X =
[[60 71 17 69]
 [66 78 72 45]
 [73 85 97 91]
 [69 55 27 64]
 [75 65 36 87]
 [63 36 35 62]
 [64 55 35 89]
 [73 60 12 66]
 [69 68 71 62]
 [58 88 94 59]
 [54 68 74 91]
 [83 48 57 67]
 [55 71 37 84]
 [66 57 60 65]
 [70 87 88 66]]
X[0,0] -> 60
X[9,3] -> 59
X[14] -> [70, 87, 88, 66]
X[10,0] -> 54
X[:, 1] -> [71, 78, 85, 55, 65, 36, 55, 60, 68, 88, 68, 48, 71, 57, 87]
X[12,3] -> 84
X[3,0] -> 69
X[:, 0] -> [60, 66, 73, 69, 75, 63, 64, 73, 69, 58, 54, 83, 55, 66, 70]
X[8] -> [69, 68, 71, 62]
X[5,1] -> 36
X[9] -> [58, 88, 94, 59]
X[8,0] -> 69
X[13,2] -> 60
X[:, 2] -> [17, 72, 97, 27, 36, 35, 35, 12, 71, 94, 74, 57, 37, 60, 88]
X[0,1] -> 71
X[13,1] -> 57
X[13,0] -> 66
X[7,0] -> 73
X[11,3] -> 67
X[:, 3] -> [69, 45, 91, 64, 87, 62, 89, 66, 62, 59, 91, 67, 84, 65, 66]
X[4,1] -> 65
X[7,2] -> 12
X[6,1] -> 55
X[4,0] -> 75
X[6,0] -> 64

W =
[-12.4  -7.3  -7.8  -2.5  -6.3   9.1  -9.2  -8.8  -9.3  -0.6  -9.7  15.3
  -1.5  -8.5 -11.4  -2.4]
W[0]: -12.4
W[13]: -8.5
W[-1]: -2.4
W[-7]: -0.6
W[1]: -7.3
W[-5]: 15.3
W[-4]: -1.5
W[14]: -11.4
W[-11]: 9.1
W[-10]: -9.2

x =
40  47  45  37  43  39  41  39  38  42  46  50  47
71  72  62  57  55  51  43  47  43  44  39  41  34
32  46  37  48  49  50  51  52  56  59  57  58  60
44  51  46  52  55  50  52  53  49  51  46  50  50
52  46  52  53  51  53  53  54  54  53  50  48  57
20  23  34  34  38  46  42  50  53  59  59  69  68
56  55  56  62  64  61  57  55  59  52  51  50  49
55  52  51  54  51  51  56  48  52  47  49  47  51
78  70  70  62  58  59  54  49  42  46  40  37  30
42  46  50  43  54  55  52  52  53  53  57  56  58
x[0, 0] -> 40
x[:, 8] -> [38, 43, 56, 49, 54, 53, 59, 52, 42, 53]
x[6, 6] -> 57
x[0, 10] -> 46
x[1, 8] -> 43
x[6] -> [56, 55, 56, 62, 64, 61, 57, 55, 59, 52, 51, 50, 49]
x[:, 1] -> [47, 72, 46, 51, 46, 23, 55, 52, 70, 46]
x[7, 10] -> 49
x[5, 4] -> 38
x[:, 12] -> [47, 34, 60, 50, 57, 68, 49, 51, 30, 58]
x[1, 7] -> 47
x[6, 1] -> 55
x[:, 6] -> [41, 43, 51, 52, 53, 42, 57, 56, 54, 52]
x[4, 7] -> 54
x[9] -> [42, 46, 50, 43, 54, 55, 52, 52, 53, 53, 57, 56, 58]
x[3] -> [44, 51, 46, 52, 55, 50, 52, 53, 49, 51, 46, 50, 50]
x[:, 3] -> [37, 57, 48, 52, 53, 34, 62, 54, 62, 43]
x[2, 10] -> 57
x[4, 0] -> 52
x[3, 0] -> 44
x[3, 5] -> 50
x[9, 8] -> 53
x[2, 4] -> 49
x[2] -> [32, 46, 37, 48, 49, 50, 51, 52, 56, 59, 57, 58, 60]
x[9, 12] -> 58
x[5, 3] -> 34
x[8, 10] -> 40
x[8, 6] -> 54
x[1, 0] -> 71
x[4, 9] -> 53
x[8, 3] -> 62
x[3, 9] -> 51
x[7, 2] -> 51
x[1, 12] -> 34
x[6, 3] -> 62

a =
[[5084 5675 5729 5180 2522]
 [5730 6865 8300 9045 7483]
 [6801 6398 5147 5716 8325]
 [7139 5506 4523 4791 7168]
 [5534 5263 4467 7691 6116]
 [7103 7668 6746 5248 7266]]
a[0][0]: 5084
a[2]: [6801, 6398, 5147, 5716, 8325]
a[5][3]: 5248
a[3][3]: 4791
a[4][4]: 6116
a[5]: [7103, 7668, 6746, 5248, 7266]
a[3][4]: 7168
a[4][1]: 5263
a[2][4]: 8325
a[2][0]: 6801
a[1][2]: 8300
a[3][2]: 4523
a[2][3]: 5716
a[5][4]: 7266
a[5][0]: 7103
